Below is a small trained network, with its code and all its weights. Each question gives an input and a target symbol and asks what happens when units are switched off, that is, made to give their printed mean instead of their output.

import numpy as np


def w(rows, s, z=0):
    codes = np.array(rows[::2]) - 128.0
    scale = np.full(codes.shape[1], s)
    scale[-1] = z or s
    return codes * scale


def norm(h):
    return h / np.sqrt((h * h).mean(-1, keepdims=True) + 1e-5)


def f(y):
    return y / 2 * (1 + np.tanh(0.7978845608 * (y + 0.044715 * y**3)))


def softmax(a):
    e = np.exp(a - a.max(-1, keepdims=True))
    return e / e.sum(-1, keepdims=True)


def log_softmax(a):
    a = a - a.max(-1, keepdims=True)
    return a - np.log(np.exp(a).sum(-1, keepdims=True))


def net(x, mask):
    ids = ['ΦΨΩεημξσ'.index(c) for c in x.split()]
    T = len(ids)
    res = E[ids] + P[:T]
    u = 0
    for l in range(2):
        q, k, v = (norm(res) @ M[l].T for M in (Q, K, V))
        z = softmax(np.where(np.tri(T) > 0, q @ k.T / 3**0.5, -1e9)) @ v
        res = res + np.where(mask[u], z, O[l][:, -1]) @ O[l][:, :-1]
        u += 1
        y = f(norm(res) @ A[l][:, :-1].T + A[l][:, -1])
        res = res + np.where(mask[u : u + 12], y, B[l][:, -1]) @ B[l][:, :-1]
        u += 12
    return log_softmax(norm(res)[-1] @ U[:, :-1].T + U[:, -1])


Q, K, V, O, A, B = {}, {}, {}, {}, {}, {}
E = w([
[130,76,146],'Φ',
[131,75,147],'Ψ',
[131,75,146],'Ω',
[99,103,145],'ε',
[160,131,104],'η',
[152,153,102],'μ',
[107,4,76],'ξ',
[135,142,23],'σ',
],0.022)
P = w([
[1,181,79],'0',
[249,157,130],'1',
[233,179,106],'2',
[228,187,96],'3',
[222,189,93],'4',
[216,188,90],'5',
[211,189,85],'6',
[205,193,78],'7',
[198,202,62],'8',
[198,209,46],'9',
],0.0057)
Q[0] = w([
[29,20,229],'0.h1',
[78,61,60],'0.h1',
[254,246,242],'0.h1',
],0.0083)
K[0] = w([
[127,198,241],'0.h1',
[49,232,146],'0.h1',
[255,78,86],'0.h1',
],0.0091)
V[0] = w([
[79,31,67],'0.h1',
[47,2,51],'0.h1',
[38,180,171],'0.h1',
],0.0069)
O[0] = w([
[248,136,212,222],'0.h1',
[123,63,175,254],'0.h1',
[176,192,127,101],'0.h1',
],0.012,0.0058)
A[0] = w([
[60,107,178,142],'0.n1',
[150,117,212,129],'0.n2',
[139,110,126,127],'0.n3',
[154,64,94,164],'0.n4',
[112,80,194,254],'0.n5',
[158,110,150,179],'0.n6',
[155,67,230,157],'0.n7',
[95,52,77,105],'0.n8',
[79,118,153,73],'0.n9',
[156,249,163,219],'0.n10',
[222,95,152,164],'0.n11',
[158,112,134,102],'0.n12',
],0.013,0.0031)
B[0] = w([
[107,80,194,135],'0.n1',
[124,166,142,193],'0.n2',
[107,141,128,141],'0.n3',
[82,144,137,178],'0.n4',
[109,209,122,209],'0.n5',
[57,144,121,173],'0.n6',
[175,150,109,252],'0.n7',
[137,146,103,142],'0.n8',
[140,57,155,122],'0.n9',
[48,160,1,130],'0.n10',
[126,156,96,233],'0.n11',
[81,106,104,149],'0.n12',
],0.0098,0.015)
Q[1] = w([
[38,127,91],'1.h1',
[5,55,229],'1.h1',
[212,220,89],'1.h1',
],0.011)
K[1] = w([
[201,100,111],'1.h1',
[246,226,92],'1.h1',
[92,69,141],'1.h1',
],0.013)
V[1] = w([
[24,253,79],'1.h1',
[170,136,61],'1.h1',
[254,180,73],'1.h1',
],0.0089)
O[1] = w([
[159,217,38,160],'1.h1',
[128,4,143,205],'1.h1',
[220,168,253,253],'1.h1',
],0.0067,0.0049)
A[1] = w([
[197,178,57,209],'1.n1',
[192,219,231,155],'1.n2',
[208,64,30,115],'1.n3',
[57,96,77,241],'1.n4',
[158,105,92,5],'1.n5',
[145,198,85,200],'1.n6',
[182,120,105,159],'1.n7',
[130,176,165,89],'1.n8',
[126,84,9,231],'1.n9',
[179,54,186,158],'1.n10',
[145,140,162,140],'1.n11',
[82,136,143,213],'1.n12',
],0.011,0.0026)
B[1] = w([
[74,78,115,213],'1.n1',
[146,50,122,248],'1.n2',
[203,167,174,159],'1.n3',
[3,101,118,130],'1.n4',
[151,138,121,125],'1.n5',
[107,43,115,196],'1.n6',
[29,127,134,151],'1.n7',
[141,102,46,157],'1.n8',
[123,89,168,158],'1.n9',
[57,105,151,139],'1.n10',
[161,74,139,145],'1.n11',
[132,24,66,130],'1.n12',
],0.0059,0.013)
U = w([
[126,153,236,105],'Φ',
[115,165,226,112],'Ψ',
[130,151,253,154],'Ω',
[236,226,117,232],'ε',
[138,61,62,2],'η',
[63,144,30,150],'μ',
[9,66,231,221],'ξ',
[128,85,138,14],'σ',
],0.013,0.0056)

Each question gives the input, a string of symbols that net reads in full, and the target symbol t.
The units are the heads (3 rows each of Q, K, V and O) and the neurons (one row each of A and B). Each row of codes is followed by its name. A weight is (code - 128) times the scale printed after its matrix; where a second scale follows, it is the last column's (O, A, B and U).
mask holds one flag per unit, layer by layer, with each layer's heads first. A switched-off unit (its flag False) gives its mean, the last column of its rows in O or B, instead of its output. The means were averaged over made-up inputs and are rounded, as every weight is.
A unit's drop is (log p(t) with every unit on - log p(t) with that unit switched off) / (log p(t) with every unit on - log p(t) with every unit switched off).
The circuit of an input: a set's keep is (log p(t) with only the set's units on - log p(t) with every unit switched off) / (log p(t) with every unit on - log p(t) with every unit switched off). Starting from the 12 units with the biggest drops (on a tie, the unit counted first), units are removed one at a time, each time the one whose removal leaves the highest keep (on an exact tie, the one counted first), for as long as the keep stays at least 0.8.
units of the circuit, in order: the units of the circuit, biggest drop first
k most important neurons: the k neurons with the biggest drops, biggest first
top k neurons in layer l: the k neurons of layer l with the biggest drops, biggest first
drop of u: that unit's drop, to one decimal
input η σ η ε Φ ξ ε, target η: top 3 neurons in layer 1 => (1.n2, 1.n3, 1.n6)
input ξ ε Ω ε ε μ, target ξ: units of the circuit, in order => (1.h1, 0.h1)
input η ξ ε μ ε ε Ω ε Ω, target η: top 4 neurons in layer 0 => (0.n7, 0.n4, 0.n8, 0.n10)
input σ Φ Ω σ ε ε Ω μ, target μ: 2 most important neurons => (0.n10, 0.n7)
input ε ε Ψ Φ ξ, target ε: units of the circuit, in order => (0.h1, 1.h1)
input η ε Ψ, target ε: 3 most important neurons => (0.n6, 0.n12, 0.n1)
input Ω μ σ ε ε Φ, target ε: units of the circuit, in order => (1.h1)
input ξ Φ ε ε ε ε μ η μ Φ, target ξ: 2 most important neurons => (1.n4, 0.n4)
input μ σ σ Ω μ ε ε Ω, target ε: top 2 neurons in layer 1 => (1.n4, 1.n10)
input ε Ω Φ Ω Ω Ω ξ, target ε: units of the circuit, in order => (0.h1, 1.n3)
input μ μ ε μ ε ξ η, target μ: top 2 neurons in layer 0 => (0.n7, 0.n4)
input η μ ξ Ω Ω σ, target η: 2 most important neurons => (0.n5, 0.n6)
input η Ω Φ Ω, target η: top 2 neurons in layer 0 => (0.n6, 0.n2)
input μ Ψ ξ Ω, target μ: units of the circuit, in order => (0.h1, 0.n7, 1.h1)
input ξ ε ε, target ξ: most important neuron => (1.n12)
input η ξ Ω σ, target η: top 3 neurons in layer 0 => (0.n5, 0.n7, 0.n6)
input ξ η σ ε, target ξ: top 4 neurons in layer 0 => (0.n1, 0.n5, 0.n4, 0.n6)
input ξ ε μ Φ ξ Ω ξ μ Φ μ, target ξ: top 2 neurons in layer 0 => (0.n5, 0.n8)
input ξ ε η ξ ξ, target ξ: 2 most important neurons => (0.n8, 1.n4)
input μ ε Φ, target μ: top neuron in layer 0 => (0.n10)
input ξ Φ ξ, target ξ: 2 most important neurons => (1.n10, 0.n8)
input ξ ε σ, target ξ: 2 most important neurons => (0.n7, 1.n4)
input η Ω η, target η: top 3 neurons in layer 0 => (0.n5, 0.n7, 0.n6)
input ε η Ω σ η μ, target μ: 2 most important neurons => (0.n10, 1.n2)
input μ σ μ η, target η: top 4 neurons in layer 1 => (1.n1, 1.n9, 1.n6, 1.n3)
input μ ε Ω ε Ψ, target ε: drop of 0.n4 => 0.1
